Below is a small trained network, with its code and all its weights. Each question gives an input and a class and asks what happens when units are switched off, that is, made to give their printed mean instead of their output.

import numpy as np


def w(rows, s, z=0):
    codes = np.array(rows[::2]) - 128.0
    scale = np.full(codes.shape[1], s)
    scale[-1] = z or s
    return codes * scale


def f(y):
    return np.maximum(y, 0)


def log_softmax(a):
    a = a - a.max(-1, keepdims=True)
    return a - np.log(np.exp(a).sum(-1, keepdims=True))


def net(x, mask):
    res = np.array(x, float).reshape(1, 5) / 4 @ E
    y = f(res @ A[0][:, :-1].T + A[0][:, -1])
    res = res + np.where(mask, y, B[0][:, -1]) @ B[0][:, :-1]
    return log_softmax(res[-1] @ U[:, :-1].T + U[:, -1])


A, B = {}, {}
E = w([
[146,163,147,134,33],'x0',
[31,89,133,169,79],'x1',
[126,127,75,246,137],'x2',
[83,208,150,111,172],'x3',
[96,116,207,140,136],'x4',
],0.011)
A[0] = w([
[16,100,137,156,100,191],'N0',
[189,172,172,114,79,162],'N1',
[72,189,69,121,128,204],'N2',
[169,123,91,134,150,135],'N3',
[103,123,160,82,175,187],'N4',
[96,126,130,167,37,201],'N5',
[151,140,68,162,122,197],'N6',
[53,147,189,160,138,174],'N7',
[84,121,138,147,113,118],'N8',
[217,153,113,102,123,222],'N9',
[9,115,104,86,108,252],'N10',
[108,163,164,171,97,109],'N11',
[61,164,112,155,161,130],'N12',
[186,90,111,150,92,208],'N13',
[121,92,174,82,145,171],'N14',
[63,127,124,160,55,132],'N15',
[118,174,127,88,84,186],'N16',
[213,45,153,75,37,83],'N17',
[144,95,161,171,66,81],'N18',
[109,94,104,147,77,188],'N19',
[75,136,136,164,85,152],'N20',
[125,129,147,167,199,174],'N21',
[22,123,213,103,113,199],'N22',
[86,155,54,99,199,167],'N23',
[211,159,117,101,131,150],'N24',
[119,167,167,142,151,140],'N25',
[82,110,110,124,85,174],'N26',
[153,107,30,172,202,205],'N27',
[221,156,102,94,136,207],'N28',
[134,125,149,157,60,186],'N29',
[147,197,121,124,89,198],'N30',
[96,63,94,93,116,132],'N31',
[126,92,85,70,183,183],'N32',
[162,127,74,97,170,183],'N33',
[107,84,115,131,61,132],'N34',
[174,204,203,141,91,231],'N35',
[191,187,143,95,71,154],'N36',
[102,183,150,183,212,166],'N37',
[148,57,116,133,202,177],'N38',
[188,48,111,89,170,204],'N39',
[147,142,29,133,74,157],'N40',
[151,81,161,147,185,216],'N41',
[122,109,153,165,25,210],'N42',
[209,184,135,109,93,144],'N43',
[224,150,136,134,143,251],'N44',
[59,178,122,162,221,127],'N45',
[128,106,85,113,188,210],'N46',
],0.013,0.0032)
B[0] = w([
[97,115,161,171,96,230],'N0',
[109,201,127,169,192,194],'N1',
[60,164,140,80,98,192],'N2',
[164,121,103,68,143,170],'N3',
[85,61,133,153,139,206],'N4',
[159,188,136,164,81,203],'N5',
[126,167,101,90,138,189],'N6',
[60,88,206,186,186,211],'N7',
[103,189,160,166,101,166],'N8',
[155,177,125,89,181,207],'N9',
[95,99,198,118,56,235],'N10',
[121,116,187,132,122,167],'N11',
[37,154,136,102,154,187],'N12',
[186,159,39,152,117,188],'N13',
[102,42,153,102,153,195],'N14',
[147,139,163,177,80,198],'N15',
[106,181,165,85,119,184],'N16',
[41,97,100,156,131,212],'N17',
[180,166,97,146,62,173],'N18',
[163,155,135,123,91,183],'N19',
[116,149,153,164,94,184],'N20',
[123,70,78,161,173,186],'N21',
[101,57,167,157,122,255],'N22',
[86,97,55,64,97,211],'N23',
[155,193,168,118,191,197],'N24',
[86,133,86,181,191,172],'N25',
[156,129,176,132,30,179],'N26',
[138,126,79,90,146,232],'N27',
[138,195,165,72,202,214],'N28',
[157,162,130,207,108,181],'N29',
[105,237,138,124,133,186],'N30',
[123,60,126,114,72,179],'N31',
[129,56,134,46,86,201],'N32',
[187,136,121,62,131,191],'N33',
[138,129,121,172,47,183],'N34',
[125,165,143,143,192,211],'N35',
[116,212,134,134,170,203],'N36',
[39,82,44,150,173,212],'N37',
[175,32,96,111,138,195],'N38',
[191,56,144,78,156,201],'N39',
[137,168,126,101,124,199],'N40',
[186,44,98,172,170,181],'N41',
[158,168,140,193,67,208],'N42',
[126,216,122,131,177,199],'N43',
[159,177,117,66,223,207],'N44',
[2,124,43,165,171,223],'N45',
[165,62,47,43,94,193],'N46',
],0.0075,0.012)
U = w([
[165,219,136,120,181,162],'0',
[78,145,39,103,88,106],'1',
[64,122,65,225,163,130],'2',
[147,144,202,162,74,2],'3',
[131,129,162,171,172,183],'4',
[149,83,166,77,73,218],'5',
[248,108,64,91,149,62],'6',
[195,154,54,207,35,155],'7',
],0.012,0.0031)

Each question gives the input, the list of numbers given to net, and the class t.
The units are the neurons (one row each of A and B). Each row of codes is followed by its name. A weight is (code - 128) times the scale printed after its matrix; where a second scale follows, it is the last column's (A, B and U).
mask holds one flag per neuron, in row order. A switched-off neuron (its flag False) gives its mean, the last column of its row in B, instead of its output. The means were averaged over made-up inputs and are rounded, as every weight is.
A unit's drop is (log p(t) with every unit on - log p(t) with that unit switched off) / (log p(t) with every unit on - log p(t) with every unit switched off).
The circuit of an input: a set's keep is (log p(t) with only the set's units on - log p(t) with every unit switched off) / (log p(t) with every unit on - log p(t) with every unit switched off). Starting from the 12 units with the biggest drops (on a tie, the unit counted first), units are removed one at a time, each time the one whose removal leaves the highest keep (on an exact tie, the one counted first), for as long as the keep stays at least 0.8.
circuit, biggest first: the units of the circuit, biggest drop first
top k neurons: the k neurons with the biggest drops, biggest first
drop of u: that unit's drop, to one decimal
input [8,2,-5,-4,-6], class 0: circuit, biggest first	(N36 N1)
input [5,0,-2,6,8], class 2: circuit, biggest first	(N25 N28)
input [7,2,3,-1,7], class 3: circuit, biggest first	(N45)
input [3,-3,7,-3,-7], class 0: circuit, biggest first	(N28 N40)
input [-5,-5,2,6,0], class 1: circuit, biggest first	(N23 N46)
input [5,1,-8,6,4], class 4: circuit, biggest first	(N35 N22)
input [-5,-3,-6,-4,5], class 6: top 2 neurons	(N10 N41)
input [-5,-6,8,6,0], class 1: top 2 neurons	(N23 N46)
input [-6,1,-6,6,-5], class 1: top 2 neurons	(N45 N23)
input [6,4,-5,5,-8], class 0: top 2 neurons	(N36 N30)
input [-8,5,8,3,-5], class 1: top 3 neurons	(N23 N46 N27)
input [-7,7,2,-4,-7], class 1: top 2 neurons	(N27 N23)
input [1,-4,-3,-5,-8], class 0: drop of N33	-0.1
input [-5,1,-6,-4,-4], class 6: drop of N22	0.2
input [5,1,-6,-2,1], class 3: drop of N45	0.1
input [-8,-3,-2,5,1], class 1: top neuron	(N23)
input [-5,-6,-3,7,2], class 1: drop of N46	0.3
